Each new row is followed by what is left of it after taking away its nearest point in the smallest flat space through zero that holds the rows named last above it.
In the rows, zero is written as 128.
mika (2 x 13):
[[151 127 123  95 158 130 121 109 131 141 104 136 101]
 [139 142  99  86 147 123  96 110 136 164  99 131 100]]
New rows:
[133 113 141 144 155 148 155 125 104 101 149 145 121] => [119 130 114 134 142 140 126 126 110 127 144 139 120]
[ 95 150 129 163  93 102 117 124 136 149 145  95  95] => [119 137 147 151 120 109 134 112 134 137 135 104  80]
robat, 3 rows:
[[118 132  95 133 165 145 143 127 150  92 141 100 109]
 [111 128 119 120 154 135 119 121 143 114 155 102 111]
 [113 146 109 127 166 139 104 113 118 116 159 116  99]]
New rows:
[143  97 137 126 115 128 144 112 180 113 154 135 130] => [149 116 129 135 121 130 130 105 149 119 152 157 121]
[115 127 131 119  88 108 170 155 143 107 107 115 134] => [108 146 127 118 107 111 138 140 116 114 128 122 114]
[130 126 135 112 146 130 104 120 105 166 128 129 134] => [134 120 122 118 149 135 129 128 123 149 117 120 138]
viv (5 x 13):
[[126 121 134 111 111 100 123 157 147  89 117 157 119]
 [185 134 148 102 143 122 147 141 134  88 130 155 117]
 [153  97 118 120 120 127 144 178 156  98  99 107 108]
 [171  97  99 111 114 130 134 183 145  94 111 120  92]
 [162 117 121 140 141 150 144 141 139 129 114  93 129]]
New rows:
[138 135 139 126 145 121 125  86 114 150 166 124 156] => [135 112 126 120 127 111 125 123 133 130 147 117 141]
[139 118 124 161 103 122 152 129 134 154 130 111 112] => [140 128 135 154 103 111 148 124 133 142 136 134 115]
ruva, 4 rows:
[[118 115 122 148 145 116 130 144 135 146 124 165 138]
 [145 103 108 148 131 150  99 118 147 147 138 128 129]
 [112  96  98 133 127 153 118 123 135 150 141 124 117]
 [133 121 152 103 108  95 133 120 130  73 140 139 156]]
New rows:
[164 125 122 130 144 115 102 140 140 151 123 138 122] => [140 123 122 107 132 112 119 139 128 136 128 128 116]
[133 156 118  81 127 111 158 145  97  98 122  93 122] => [147 126 100 114 141 119 131 146 121 123 128 121 134]
[103  79 148 140 122 150 116 145 146 158 134 150 118] => [121 112 172 127 115 142 122 140 136 137 125 130 117]
bomuv:
[[155 149 151 131 159  93 144 152 159 150 160 161  95]
 [151 142 152 140 148 103 128 160 123 139 148 120  87]
 [142 126 138 132 138  93 134 142 145 136 128 142 104]
 [119 137 161 152 154 107 144 145 142 160 146 132 110]
 [140 147 154 148 144 120 124 144 127 141 146 112 101]]
New rows:
[117 136 139 142 162 140 109 135 111 106 127 132 152] => [125 130 136 139 160 123 109 135 122 103 118 141 145]
[118 127 121 125 142 119 117 123 139 119 128  74 130] => [120 127 115 111 148 116 129 128 146 122 138  98 135]
Leveb (3 x 13):
[[161 118 161 107 144 117 138 173 145 152 105 160  73]
 [103 114  99 131 168  96 165 145 154 162 166 119 123]
 [112  97 130  92 138 138 147 172 150 139 142 169 107]]
New rows:
[109 114 105 137 140  84 135 116 130 126 157 133 131] => [127 117 126 130 124  98 119 118 121 114 134 146 122]
[115 123 101 130 146 110 171 110 140 125 159 126 126] => [137 129 125 125 127 125 152 109 129 111 132 137 117]
binod:
[[126 100 111 149 133 112 124 115 124 111 138 143 110]
 [140  98  89 162 155 119 116 107 144  85 132 150 138]
 [131  85  84 175 139  97 123  91 109 122 132 170 131]
 [131  96 104 148 137 125 117 108 135 110 146 156 125]
 [156  91 107 155 134 107 116 120 141  91 140 131  88]]
New rows:
[108 104  99  80 118 116 107 127 113 121 145 126 116] => [126 118  95  84 123 113 109 129 115 124 126 116 133]
[ 96 121 157 122 134 120 139 144 115  97  79 137 136] => [132 108 153 120 120 130 125 135 127 116  95 152 131]
remo, 5 rows:
[[121 134 102 110 119 127 113 152 145 128 137 121 107]
 [ 79 131 108 161 126 134 128 147 127 110 143 139 125]
 [ 97 150 120 148 139 161 167 165 159 113 109 136 122]
 [130 108 131 142 124 144 142 125  99 110 149 138 136]
 [138 132 141 136 143  99 123 118 163 115 140 139 146]]
New rows:
[144 152 139 134 127 124  89 126 104 110 152 121 148] => [139 164 138 132 130 141 106 140 115 114 133 118 142]
[135 135 136 125 153 118 120 149 172 132 130 147 124] => [129 121 136 130 142 132 119 139 127 140 130 143 122]
fab (2 x 13):
[[148 124 135 119 151 150 102 136 118 110 125 118 110]
 [ 83 121  98  81 140 100 159 157 155 104 153  98 110]]
New rows:
[141 121 142 133 132 143 107 103 100 117 101 131 114] => [117 121 129 123 124 123 130 108 114 119 110 127 118]
[144 107 107 106 173 141 139 145 146 132 153  78 136] => [151 113 116 133 153 139 142 127 140 155 144  98 156]
[149 121 137 148 102 118 129 121  98 154 147 177 141] => [139 115 126 119 122 118 128 140 105 131 158 156 121]
dibi, 2 rows:
[[148 107  80 108 107 124 168 135 142 103 123 136 107]
 [134  89  87 130 104 132 153 140 129 113 148 142 100]]
New rows:
[126 138 115 103 140 119 147 114 137 111  95 121 155] => [111 116 120 127 135 128 132 120 123 121 123 128 146]
[142 122 105 106 116 129 177 129 139 125 113 110 103] => [124 127 137 127 127 135 147 127 125 144 126 108 113]
pepim (3 x 13):
[[ 83 103 137 122 101 126  96 117 133 132 164  87 168]
 [151 148 116 137 144 133 158 131 145 113 130 131 114]
 [149 131 129 111 158 130 109 155 163 132  99 165 101]]
New rows:
[136 121 124 109 118  99 101 113 102 123 147  88 160] => [159 133 119 108 138 101 111 125 116 119 130 110 138]
[123 127 122 139 140 136 121 118 151  85 166 158 102] => [115 119 129 139 128 132 114 111 122  96 157 162 106]
poreb:
[[126 135 129 166 116 113 109 142 123 139 130 122 135]
 [134 167 126 198 130  89 102 135 137 141 108 128 129]
 [130 127 117 188 116  98 101 128 128 143 143 139 111]
 [123 147 133 164 117  93 124 145 113 134 119 126 137]
 [131 115 112 210 105 105 109 123 129 140 163 131  99]]
New rows:
[115 137 142 124 102 114 157 143 110 120 156 118 126] => [125 144 135 120 122 126 126 131 136 129 144 128 123]
[142 150 109 104  92 124 122 124 140 134 135 160 105] => [140 157 116 114  85 134 128 135 139 132 132 139 119]
[155 132 155 116 127 115  99 170 122 127 135 147 118] => [160 134 153 124 129 129 123 158 131 114 139 135 108]
siro, 5 rows:
[[125 136 123 131 122 143 132  97 119 108 147  96 113]
 [153  97  86 115 161 128 118 125 162 159  97 138 111]
 [143 131 112 161 155 137 113  80 136 117 152  98 155]
 [137 138 121 141 123 102 126  94 118 132 141 111 129]
 [143 121 109 130 138 132 127  68 149 136 132 101 120]]
New rows:
[110 128 119 157 144  94 127 101 119 110 125  91 109] => [101 119 138 144 143 111 131 128 136 116 109 116 119]
[165 150 121 106 121 131 116 161 124 144 123 129 146] => [162 153 125 105 116 140 121 138 128 138 130 115 143]
[119 104 147 126 144 122  80 125 132  92 112  99 142] => [118 104 150 115 131 107  86 126 129 103 104 105 129]
bula (5 x 13):
[[156 112 162 114 161 152  91 136  90 176 125 116 113]
 [125 143 133 140 110 105 108 134 144 129 116 131 102]
 [131 117 136 164 111 124 135 108 145 137 102 171 126]
 [ 71 103 154 111 173 148 138 111 121 104 125 165 153]
 [110 141  89 126 130 134 139 120 118 126 108 182 105]]
New rows:
[132 119 146 104 171 160 143 126 105  95 158 121 123] => [147 130 141 134 136 138 137 124 128 102 141 133 103]
[123 138 112  99 150 138 137  71 146 104 100 127 116] => [143 136 125 106 142 134 127  75 148 117 102 108 115]
[138 146 134 144 102 104 123 154 131 131 129 150  94] => [133 129 141 131 123 124 139 149 120 124 143 142 124]
kuno (5 x 13):
[[132 131 113 171 150 116 178 142 123 118  87 140  95]
 [138 126 116 150 135 102 118 116 101 110 104 118 113]
 [152 103 122 141 127  89 147 133 140 107  87 161 103]
 [140 104 108 132 121  96 149 144 119  80  90 109 117]
 [130 144 125 182 154 121 158 124 117 141 101 144 101]]
New rows:
[129 132 131 100 147 164 117 131 117 133 115 174  99] => [130 124 148 125 128 147 125 131 114 122 111 134 131]
[124 133 138 137 139 144  96 122 121 124 180 144 135] => [129 121 131 146 137 130 124 137 126 103 157 140 129]
bute (3 x 13):
[[108 145 114 117 103 123 139 130 107  86  92 135 117]
 [111 157 135  90 134 147 171 124 150 146 116 140 152]
 [106 163 133  87 136 146 174 120 150 153 120 137 148]]
New rows:
[153  92 130 126 141 116 116 141 140 149  93 144 100] => [139 108 125 115 139 115 128 135 138 153  90 142  94]
[107 103 163 128 105 110 152 130 141 151  99 134 140] => [105 101 157 138 104 101 141 126 132 152 108 126 125]
[147 118 137 160 123 110  87 126 110  98 156 140  90] => [134 142 145 126 129 128 125 123 132 115 145 152 114]
padov (5 x 13):
[[126 104 136 127 146 123 116 144 137 105 139 100 161]
 [136  96 128 121 134 130  93 154 167 151 152 113 146]
 [138 136 140  84 137 127  98 119 155  90 165  84 160]
 [126  73 116  89 149 127 123 157 126 129 115 149 161]
 [ 97  99 126 104 128 159 122 134 136 103 168 111 144]]
New rows:
[144 157 155 139 117 127 124 178 112 130 141 131 109] => [139 146 152 120 121 132 126 179 108 121 142 136 117]
[101 114 147 166  99 148 130 116 172 130 166 121 109] => [126 116 144 132 118 120 138 114 152 118 125 142 129]
mub, 3 rows:
[[149 110 135 139 133 135 117 125 119 130 143 151  96]
 [139 105 116 101 130 108 106  92 116 154 125 112 127]
 [149 128 122  98 124  99 114  85 142 146 105  82 114]]
New rows:
[123  93 130 103 119 135 108 136 127 127 108 134 147] => [130 104 138 113 117 139 114 142 139 117 105 132 132]
[152 118 141 118 144 148 111 108 101 115 146 150  99] => [131 140 136 111 138 143 125 116 113 109 130 128 129]
[138 119 149 137 119 142 114 179 137 110 102 146 115] => [134 110 138 116 119 128 105 160 130 126  96 130 130]
Koma (4 x 13):
[[130  89 117 110 126 132 122 128 142 133 126 120 110]
 [131  75 116 114 129 120 105 127 138 132 138 145 127]
 [141  68 123  94 129 120 117 142 143 123 156 139  91]
 [151  93 140  81 131 135 149 156 145 121 158 117  62]]
New rows:
[115 105 105 122 151 111 111 123 127 161 151 138 154] => [115 135 111 121 147 117 132 129 125 153 149 116 131]
[137 151 150 102 138 125 154 136 137 104  97 132 120] => [129 131 135 108 134 114 132 127 138 103  96 142 131]
[122 159 133  89 140 116 127 118 122 130 123 140 112] => [119 146 126  91 140 117 119 112 125 136 115 141 122]
Fetu, 4 rows:
[[119 142 121 129 122 123 146 158 147 133 132 131 106]
 [ 95 132 123 157 144 132 134 148 174 116 141 146  87]
 [ 95 144  95 114 134 130 126 176 125 139 148 109  59]
 [116 154 112 135 117 129 158 166 147 136 146 114  72]]
New rows:
[155  99 137 106 125 131 119 171 140 122 144 127 129] => [158  96 141 119 127 139 119 152 140 116 150 122 125]
[139 166 137 117 165 119 134 142 146 106 129 152 112] => [150 163 138 111 162 123 128 125 125 108 129 139 119]
[110 127  82 149 119 120 115 116 169 139 123 162  91] => [136 127  86 132 105 118 117 102 139 148 115 148 117]
sutug:
[[112 126 138 170 123 128 130 132 125 143 107 142 147]
 [165 153  92 144 146 137 104 168 136  96 152 124 108]
 [120 178 168 113 151 165 125 101 110 114 155 161 125]
 [119 145 136 130 157 134 140 125 123 160 134 119 100]
 [112 178  83 109 113 138 182 109 142 143 151 141 117]]
New rows:
[102 116 109 138 109 133 130 136  77  94 128 137 131] => [101 117 112 131 124 132 134 135  75 110 131 125 113]
[127  81 135 133 126 148 114  92 149  91 154 124 136] => [119  98 122 152 137 150 131  99 152 117 154 122 122]
[ 96 118  88 120 155 121 180 116 137 140 136 124 115] => [110 107 116 131 159 128 143 124 127 108 133 135 132]
sazok:
[[114 160 124 181 140 124 141  83 136  92 138  82  97]
 [123 128 118 160 154 149 164 107 108 131 129 106 132]]
New rows:
[108 151 140 114  90 107  99 140 145 106 151 133 126] => [108 138 131 128 113 131 133 135 120 124 148 127 143]
[133 168 128 129 119 104 110 132 160 104 148 143 107] => [136 150 120 131 138 127 138 137 136 127 143 147 128]
Fada:
[[142 160 138 133 122 144 134 109 115 116 138 138 164]
 [137 163 120 130 121 157 138 111  96 118 136 131 177]]
New rows:
[136  93  77 125 110 150 135  89 139 151 126 111 126] => [147 104 101 130 108 143 133  79 154 144 132 123 127]
[133  92 114 142 135 137 103 100 134 143 106 132 114] => [139 106 119 144 132 143 105  92 129 138 110 137 129]
[108 139 109  84 134 163 127 136  97 136 130 103 167] => [117 131 145  90 136 136 119 133 136 133 133 117 139]
ratok:
[[136 145 117 156 122 131  70 155 150 134 102 151 156]
 [126 153 127 128 130 119  94 134 159 110 113 135 153]
 [146 143 104 145 129 127 111 123 159 129 138 157 163]]
New rows:
[156 161 156 145 103 116 134 116 175 137 147 159 147] => [143 146 174 139 100 120 140 128 146 143 134 139 118]
[101 132 139 161 142 141 125 107 115 146  92 114 112] => [107 139 130 158 146 137 134  93 131 139 106 122 126]
fuli, 3 rows:
[[134 135 180 123  98 117 169 104 100  96 100 108 152]
 [114  91 162 134 134 107 163 130 128 129 134  94 128]
 [107  85 112 133 142 118 171 126 144 147 166 121 120]]
New rows:
[138 146 130 131 113 107 148 120  78  84 137 102 160] => [132 136 105 136 135 110 121 139  96 105 153 107 143]
[117 130  94 137 144 141 103 141 169 145 167 125  88] => [125 143 133 132 118 136 129 122 145 118 141 114 108]
[121 112 121 120 123 123 179 116 138 156 140 101 124] => [134 140 122 118 122 132 136 125 134 151 119 109 123]
govu (3 x 13):
[[131  84 103 171 154 130  76  99 113 114 114 126  97]
 [102 147 147 132 100 123 133 156 123  70 167 122  74]
 [135  82  99 131 153 146  98 148  93 123 130  97  85]]
New rows:
[115 141 121 121  92  85 115 112 134 103 131 165 112] => [129 123 106 102 108  98 117 127 120 130 123 148 120]
[135  77  84 134 132 159 111 137 114 126 123 113 109] => [126 115 109 130 109 145 136 129 139 121 128 134 133]
[121 145 148 110 138 123 164 124 110 125 144 110 134] => [123 131 140 128 148 122 145 107 109 123 135 114 130]
nozek:
[[162 140  77 151 137 140 158 144 138  88 175 155 142]
 [173  66 129 109 123 146 104 123 135 139 142 151 144]
 [113 147 124 136 100 106 171 153 121 136 179 118 150]
 [127 123 112 132 116 117 123 129 162 109 142 143 135]
 [115 114 135 119 144 110 126 106 126 152 115 122 100]]
New rows:
[ 75 152 114 134 109 124 118 111 144 106 101 138 110] => [110 123 116 125 111 141 130 118 115 127 127 142 123]
[132 119 121 122 177 157 119 126 111 138  90 126 121] => [115 122 119 124 144 133 131 140 135 136 122 127 141]
roki, 5 rows:
[[161 112 141 135 107 137 118 110 142 121 140  98 129]
 [122  92 170 116 171 111 116 119 124 119 111 115 106]
 [138 117 111 156 114 147  80 143 143 131 107  94 125]
 [149 112 117 141 130 163  66 142 131 123 101  98 141]
 [104  85  96 157 138  99 121 144 170 141 131  97  87]]
New rows:
[145 125 123 138 128 134 104 168 127  99 129 112 155] => [132 130 137 135 128 112 131 160 127 102 137 121 141]
[139 137 129 136  98 122 135 113 149  78 124  90 147] => [115 137 120 125 127 115 137 127 139  81 114 110 146]
tes:
[[113 161 117 138 131 113 116 106 123 120  96 141 118]
 [123 176 160 125 141 101 116 121 128  97  83 122 110]
 [140 126 163 115 134 125 133 148 133 116 131 110 126]]
New rows:
[128 161 113 135 119 109 151 130 120 116  99 122 139] => [136 140 113 131 116 120 157 139 123 122 119 117 146]
[135 138 122 114 151 116 123 131 119  94  88 143 120] => [136 113 114 113 146 128 132 143 118 114 111 145 128]
[ 95 129 153 140 119 143 109 133  95 134 160 121 145] => [101 137 149 141 119 142 102 119  99 118 153 118 144]
kesus, 5 rows:
[[102 103 142 167 105 132 134 120 110 134 159 137 149]
 [ 97 103 134 182 103 141 132 124 110 111 160 151 143]
 [119 104 113 151 128 134 137 135 145 127 142 160 111]
 [ 94  99 144 164 107 122 143 124 128 111 171 171 164]
 [108 111 137 163 118 124 123 118 120 120 141 145 142]]
New rows:
[127 106 138 156 115  98  92 127 127  90 129 176 141] => [147 116 130 121 110 118 110 142 119 126 132 135 124]
[110 155 112 149 162 141 122 122 157  83 139 134 141] => [114 144 119 141 158 140 129 118 150 129 146 109 139]
[112 125 135 114 122  93 121 123 116 127 132 146 161] => [121 126 114 119 122 117 123 134 113 131 126 135 128]
Lar (4 x 13):
[[ 96 140 111 121 127 119 129 120 123 126 109 134 151]
 [187 125 169 140 130 182 127 149 127 125 153 135  90]
 [123 155 142 100 126 190 138 163 122 126  99 146 129]
 [129 130 168 103 146 131 140 149 130 127 117 141 126]]
New rows:
[103 158 118  90 172 138 153 142 121  94 123 145 145] => [131 139 103 114 161 130 144 132 127  99 151 125 124]
[127 154 113 104 110 179 118 125 119 112 114 130 130] => [133 131 129 107 124 129 119 114 127 114 130 122 126]
lig, 4 rows:
[[148 118 124 124 133 140 127  96 134 112 172 121 127]
 [148 132 132 131 138 130 117  99 129 116 150 113 122]
 [169 162 126 136 145 126  91  67 122  93 138 114 118]
 [140 128 137 121 151 101 107  91 131 117 168 112 118]]
New rows:
[154 137 116 136 141  95 117 129 123 105 175  82 120] => [140 139 102 136 121 111 132 158 120 110 142 107 131]
[108 114 107  82 140 123 160 177 138 131 110 143 135] => [140 131 117  96 153 131 141 141 135 117 118 115 124]
moga, 5 rows:
[[158 133 128 157 107 124 112 115 112 139 126 122 147]
 [138 124 116 168 124 103 107 119 128 121 132 127 141]
 [139 111 119 147 108 112 102 108 112 132 135 132 142]
 [143 105 107 173 118  84  92 108 136 112 141 126 140]
 [130 116 100 191 126  97  94 113 102 138 140 138 154]]
New rows:
[111 158 138 120 123 143 160 177 155 109 112 139 100] => [130 127 118 135 103 128 132 152 130 129 130 142 113]
[142 157 123 121 122 106 127 140  99 121 107 169 124] => [153 144 114 113 129 101 131 140 113 123 118 161 114]
[133 148 150 157 121 131 139 151 140 138  85  99 110] => [117 113 134 139 118 122 125 137 128 145 102 112 106]
Modif:
[[159 138 105 153 116 113 116 129 124 109 166 124 120]
 [157 119 100 120 108  70 129 141 109 126 162 124 117]]
New rows:
[113 158 130 161 151 171 109  87 146 112 111 129 137] => [121 138 116 129 137 114 121 102 126 126 119 128 131]
[149 125  91 142 119 101 137 148 109 127 160 125 131] => [124 126 113 137 133 135 141 141 120 135 130 128 139]
[147  97 146 132 103 120 110 122 120 133 148 128 113] => [137  98 155 131 109 135 111 119 125 136 136 129 116]
